Each row is followed by its group and then its class within the group.
[ -3   1  21   5  -2  -6  17 -42  -7  -6  13  -2   9  16 -14   9  10 -31
  15  -2 -12   9 -24  13] : L.Z816
[-38  -6   5  17  -5   9 -13 -16 -13  10   2  -9  -5 -26  -2  20  -2  12
   8   8  -8  -7 -20  13] : R.Z11
[16  5 -8 -3 -5 -9  3 -9  4 -2  5  5  3 12 11  8  5  6 -3 10 -3 13 -6 -4] : F.Z734
[ 11   8  -5   5  -3  -8  -2 -27   8   7  10   0  -4   9  -1   7   2  -2
   8  13  -2   7  -7  -4] : R.Z767
[ -3  -3  14  16   0  -3   5 -25  -8   0   9  -8  10  10  -8  13  15 -16
  12  -8 -11  16 -13  15] : L.Z873
[-18  -6   4  14  -9   4 -13  -9 -12  -6   5  -8  10  -5   3  18  10  11
   7   2 -13  11 -12   3] : F.Z467
[  0  -3   9  15   1  -5   5 -21  -4   1   6  -8   6  10  -5   7  10 -17
  11  -4 -14  15  -8  11] : L.Z873
[ 10  26  26  29 -10 -13 -18 -43 -13  15  24 -28  15   7  -5  26  21 -50
  28   6 -20   7 -18  19] : R.Z561
[ -4   1  -3   6  -6  -1   5 -10  -9  -2  15  -6   1  -2   7  15  18 -14
   7   2  -1   6   1   5] : Y.Z191
[ -5   7  -5   5  -5   0   1  -8  -5   5  15  -8  -7  -9   4  12  11 -10
   4   3   5  -5   9  10] : Y.Z191
[  1   2  -1  16  -6  -2 -16  -8  -6  -5   7  -9   8   3   7  16  13   3
   7   6 -10  14  -6   0] : F.Z467
[  6  16   3  29   5 -13  -4 -25   6  -3  14 -11 -11   5  -1  12  14 -27
  13   8  10  10   6   7] : Y.Z797
[-11   0  11  13  -4  -2  -4 -24  -5   9   4  -7  -2  -7  -4  15   0 -10
  11   9  -6   1 -19  11] : R.Z767
[ -5   4   9  30 -10  -7 -20 -24  -9   2  11 -15  11  -5  12  34  17  -5
  12  13 -19  20 -24   9] : F.Z734
[  1   0  -2   3 -13  -2   2 -16 -12   2  18  -3  14  11   6  13  18   2
   2   2 -11   7 -11   0] : F.Z734
[ -3   7   3  13  -4  -5   0 -31   0  10   9  -3  -4   5  -7   4   1 -15
  11   8  -2   0 -11   3] : R.Z767
[  4   2  -5  17  -2  -5 -16  -3  -2  -3   4  -5   2   3   8   8   4  16
  -4   6  -6  11  -2  -5] : F.Z467
[-32 -10   3  18  -7   8  -5  -5 -15   6   0  -7  -5 -23   2  12   5  -6
   9   4  -3  -7  -7   6] : Y.Z797
[-10   3  -4  15  -4  -1  -5  -6  -5  -2  12  -8  -6  -7   3   7  11 -12
   5   3   9  -6  10   0] : Y.Z26
[  2  -1  14  10   1  -5   9 -33  -3   6   5  -5   7  13 -12   8   5 -22
  15  -3 -12  12 -18  16] : L.Z816
[ 18  16  -2  -2  -6  -4  -4 -19   2   8  13  -8   2  10  -6  -1   8 -20
  13  -1  -5   0   6   3] : R.Z561

Each row is followed by its group and then its class within the group.
[  4 -12   8  20   1 -14 -33 -23  -3 -10  23  14  14  -6   7   0  -4  -4
  -2 -24   2  -1  -6 -23] : [54].T
[  4   9   0   0  -1 -17 -15 -32   1   7   7   9   7   9  21   1 -14  -5
   2 -16 -22  20   5 -20] : [57].D
[  1   2   8   5   3 -21 -20 -21   0   1  11   1  -1   5  17  -3 -18  -6
  -3 -15 -11  10  -6 -14] : [57].W
[  3   3   5   7  -8 -10 -23 -29  -3   5   8  -8 -20  15  15   1  -7 -10
  -8 -26 -26  15   7 -15] : [57].D
[ 10 -15  50 -42 -15  -3 -26   5  28  -4  -2  -9  23  11  31  -1  -2  -6
   8   2  19  16   8  17] : [56].K
[-18  -5  10 -10 -14  -4 -14 -21   5  -6  13  -3   6  12  45   0  -3  -5
  -2  -7 -32  27   9  -4] : [57].D
[  2 -11  19  12   8  -7 -34 -17 -11  -5   3  -1  -1   4   2  -4   9  -7
  -8  -9  -1   5 -17 -17] : [54].T
[  1   1  15  -1  -7  -7 -24 -23   2  -6   6   6   3  -2  25  -3  -2   6
   3 -15 -12  12  -1 -21] : [57].D
[ -3  -9  28  -5  12 -10 -25  -3   4  -4  -2   2  15   4  23   3   1   2
  -3  -6  -5  13  14 -12] : [56].H
[ -9 -11  -9  -3 -21 -11 -19 -25   6   2  10  -1 -20   8  23   1 -13  -7
  -7 -16 -16  16   6 -18] : [57].D
[  4  -9  21   6   1  -9 -25  -4   5 -16   4   0   6  11  15  -2  -2  -4
  -6 -13  -7   5  -8 -15] : [54].S
[  1  -3   3   2 -10 -13 -21 -13   6  -7  10  -2   3  18  15  -5 -11   0
 -12 -15 -21  10  -4 -12] : [57].W
[  8  -9   0  21   1  -7 -35 -16  -3 -27  10   8   1 -20   4   2   3  -6
  -3 -13  -3   0 -15 -20] : [54].T
[  1 -11  11  -8 -19  -2 -23   5  11  -4  -3  -6   6  -3   9  11   4   2
 -24 -17  -6   7 -10  -3] : [54].T
